Below is a small trained network, with its code and all its weights. Each question gives an input and a class and asks what happens when units are switched off, that is, made to give their printed mean instead of their output.

import numpy as np


def w(rows, s, z=0):
    codes = np.array(rows[::2]) - 128.0
    scale = np.full(codes.shape[1], s)
    scale[-1] = z or s
    return codes * scale


def f(y):
    return y / 2 * (1 + np.tanh(0.7978845608 * (y + 0.044715 * y**3)))


def log_softmax(a):
    a = a - a.max(-1, keepdims=True)
    return a - np.log(np.exp(a).sum(-1, keepdims=True))


def net(x, mask):
    res = np.array(x, float).reshape(1, 4) / 4 @ E
    y = f(res @ A[0][:, :-1].T + A[0][:, -1])
    res = res + np.where(mask, y, B[0][:, -1]) @ B[0][:, :-1]
    return log_softmax(res[-1] @ U[:, :-1].T + U[:, -1])


A, B = {}, {}
E = w([
[254,54,198,40],'x0',
[130,133,133,131],'x1',
[129,131,131,129],'x2',
[80,46,197,210],'x3',
],0.01)
A[0] = w([
[67,18,216,227,4],'N0',
[31,213,33,211,148],'N1',
[177,248,54,54,43],'N2',
[176,147,2,95,18],'N3',
[237,78,172,46,145],'N4',
[61,192,70,165,56],'N5',
],0.0091,0.0016)
B[0] = w([
[188,244,41,201,211],'N0',
[49,62,199,104,251],'N1',
[214,181,54,204,210],'N2',
[124,162,87,167,174],'N3',
[68,41,206,100,251],'N4',
[95,75,165,129,198],'N5',
],0.011,0.012)
U = w([
[2,15,240,34,253],'0',
[201,248,30,211,3],'1',
],0.0075,0.00051)

Each question gives the input, the list of numbers given to net, and the class t.
The units are the neurons (one row each of A and B). Each row of codes is followed by its name. A weight is (code - 128) times the scale printed after its matrix; where a second scale follows, it is the last column's (A, B and U).
mask holds one flag per neuron, in row order. A switched-off neuron (its flag False) gives its mean, the last column of its row in B, instead of its output. The means were averaged over made-up inputs and are rounded, as every weight is.
A unit's drop is (log p(t) with every unit on - log p(t) with that unit switched off) / (log p(t) with every unit on - log p(t) with every unit switched off).
top k neurons: the k neurons with the biggest drops, biggest first
drop of u: that unit's drop, to one decimal
input [1,8,-8,-3], class 1: top neuron : [N1]
input [5,4,-8,-8], class 1: top 2 neurons : [N2 N1]
input [4,6,7,5], class 1: top 3 neurons : [N0 N1 N5]
input [4,0,1,5], class 1: top 3 neurons : [N0 N1 N5]
input [-6,-4,2,-6], class 0: top 3 neurons : [N1 N0 N5]
input [-3,5,-7,4], class 1: top 2 neurons : [N0 N4]
input [-1,3,-6,-2], class 1: top 2 neurons : [N4 N1]
input [-1,1,-4,3], class 1: drop of N4 : 0.4
input [-6,8,5,-3], class 0: drop of N1 : 0.6
input [-3,-8,6,8], class 1: drop of N0 : 1.0
input [0,-6,4,-1], class 1: top 3 neurons : [N4 N1 N5]
